Below are the code and all the weights of a small trained network. Each question names an input and a class and asks about switching units off, where a switched-off unit gives its printed mean instead of its output.

import numpy as np


def w(rows, s, z=0):
    codes = np.array(rows[::2]) - 128.0
    scale = np.full(codes.shape[1], s)
    scale[-1] = z or s
    return codes * scale


def f(y):
    return np.maximum(y, 0)


def log_softmax(a):
    a = a - a.max(-1, keepdims=True)
    return a - np.log(np.exp(a).sum(-1, keepdims=True))


def net(x, mask):
    res = np.array(x, float).reshape(1, 3) / 4 @ E
    y = f(res @ A[0][:, :-1].T + A[0][:, -1])
    res = res + np.where(mask, y, B[0][:, -1]) @ B[0][:, :-1]
    return log_softmax(res[-1] @ U[:, :-1].T + U[:, -1])


A, B = {}, {}
E = w([
[197,156,227,12],'x0',
[242,81,171,195],'x1',
[161,2,75,52],'x2',
],0.0069)
A[0] = w([
[146,116,137,81,122],'n0',
[29,163,118,61,97],'n1',
[121,124,96,173,103],'n2',
[98,108,100,150,95],'n3',
[133,152,138,87,97],'n4',
[67,134,112,93,118],'n5',
[126,40,107,65,95],'n6',
[126,153,131,149,117],'n7',
[89,102,70,181,101],'n8',
[91,110,114,203,148],'n9',
[109,107,126,147,106],'n10',
[249,106,133,216,127],'n11',
[141,157,190,98,91],'n12',
[182,103,140,191,88],'n13',
[141,116,136,134,212],'n14',
[132,17,85,93,122],'n15',
[170,126,138,154,103],'n16',
[133,201,157,156,86],'n17',
[72,145,96,92,156],'n18',
[114,141,115,120,112],'n19',
[78,169,103,96,119],'n20',
[123,84,42,166,106],'n21',
[25,173,68,27,105],'n22',
[131,62,115,115,151],'n23',
[194,181,175,76,84],'n24',
[113,131,100,166,181],'n25',
[124,233,153,210,130],'n26',
[130,139,123,125,255],'n27',
[144,128,124,126,203],'n28',
[120,81,133,96,94],'n29',
[122,254,187,211,91],'n30',
[205,91,186,208,100],'n31',
[107,76,101,97,124],'n32',
[148,29,35,58,92],'n33',
[126,184,145,145,164],'n34',
[164,184,205,2,136],'n35',
[68,115,76,214,105],'n36',
[81,229,135,130,93],'n37',
[90,88,98,208,96],'n38',
[151,136,155,51,88],'n39',
[185,145,95,120,106],'n40',
[193,110,165,179,95],'n41',
],0.013,0.0095)
B[0] = w([
[134,146,126,106,160],'n0',
[117,71,70,150,189],'n1',
[148,136,118,96,155],'n2',
[143,128,115,98,147],'n3',
[143,126,111,109,148],'n4',
[130,99,100,147,164],'n5',
[61,147,130,111,179],'n6',
[112,132,135,120,144],'n7',
[171,121,126,76,176],'n8',
[173,139,135,99,190],'n9',
[137,131,121,112,137],'n10',
[117,70,55,164,212],'n11',
[151,139,110,91,163],'n12',
[119,84,78,127,164],'n13',
[154,168,162,201,194],'n14',
[66,161,147,124,198],'n15',
[120,103,100,126,147],'n16',
[85,145,132,110,164],'n17',
[146,118,110,170,182],'n18',
[125,115,116,120,136],'n19',
[130,99,99,148,169],'n20',
[160,137,129,72,179],'n21',
[117,58,62,165,211],'n22',
[103,159,145,148,176],'n23',
[164,130,107,67,181],'n24',
[162,150,138,146,184],'n25',
[58,165,147,125,213],'n26',
[185,207,208,254,229],'n27',
[149,163,157,187,187],'n28',
[96,133,126,111,146],'n29',
[36,159,135,97,216],'n30',
[113,68,64,140,190],'n31',
[95,143,134,133,164],'n32',
[43,157,132,104,202],'n33',
[108,152,161,145,182],'n34',
[204,137,132,64,245],'n35',
[181,128,125,62,196],'n36',
[78,124,107,112,184],'n37',
[167,130,113,71,180],'n38',
[147,128,104,72,172],'n39',
[122,116,111,118,138],'n40',
[115,83,75,127,168],'n41',
],0.052,0.012)
U = w([
[11,217,119,94,164],'0',
[249,199,66,30,70],'1',
[126,26,14,201,144],'2',
[195,189,200,241,254],'3',
[65,37,166,127,84],'4',
[100,47,147,78,93],'5',
[149,57,254,195,78],'6',
],0.0085,0.0051)

Each question gives the input, the list of numbers given to net, and the class t.
The units are the neurons (one row each of A and B). Each row of codes is followed by its name. A weight is (code - 128) times the scale printed after its matrix; where a second scale follows, it is the last column's (A, B and U).
mask holds one flag per neuron, in row order. A switched-off neuron (its flag False) gives its mean, the last column of its row in B, instead of its output. The means were averaged over made-up inputs and are rounded, as every weight is.
A unit's drop is (log p(t) with every unit on - log p(t) with that unit switched off) / (log p(t) with every unit on - log p(t) with every unit switched off).
unit that matters most: the unit with the biggest drop
top k neurons: the k neurons with the biggest drops, biggest first
drop when u is switched off: that unit's drop, to one decimal
input [-7,-5,-5], class 1: unit that matters most -> n36
input [-4,-4,2], class 1: top 2 neurons -> n11, n36
input [-2,-3,2], class 3: top 2 neurons -> n11, n31
input [-4,-4,-1], class 1: top 4 neurons -> n11, n36, n31, n8
input [5,8,8], class 0: top 4 neurons -> n33, n15, n6, n22
input [-4,6,5], class 2: top 4 neurons -> n11, n30, n31, n26
input [2,5,4], class 2: top 3 neurons -> n11, n30, n26
input [2,7,7], class 0: top 3 neurons -> n33, n15, n22
input [5,4,5], class 0: top 2 neurons -> n33, n6
input [-3,3,1], class 3: top 2 neurons -> n35, n22
input [-6,8,1], class 2: top 2 neurons -> n11, n31
input [0,2,-3], class 3: drop when n2 is switched off -> 0.0
input [-8,-5,-7], class 1: drop when n36 is switched off -> 3.0
input [1,3,-2], class 3: unit that matters most -> n22
input [0,3,4], class 0: drop when n33 is switched off -> 0.3
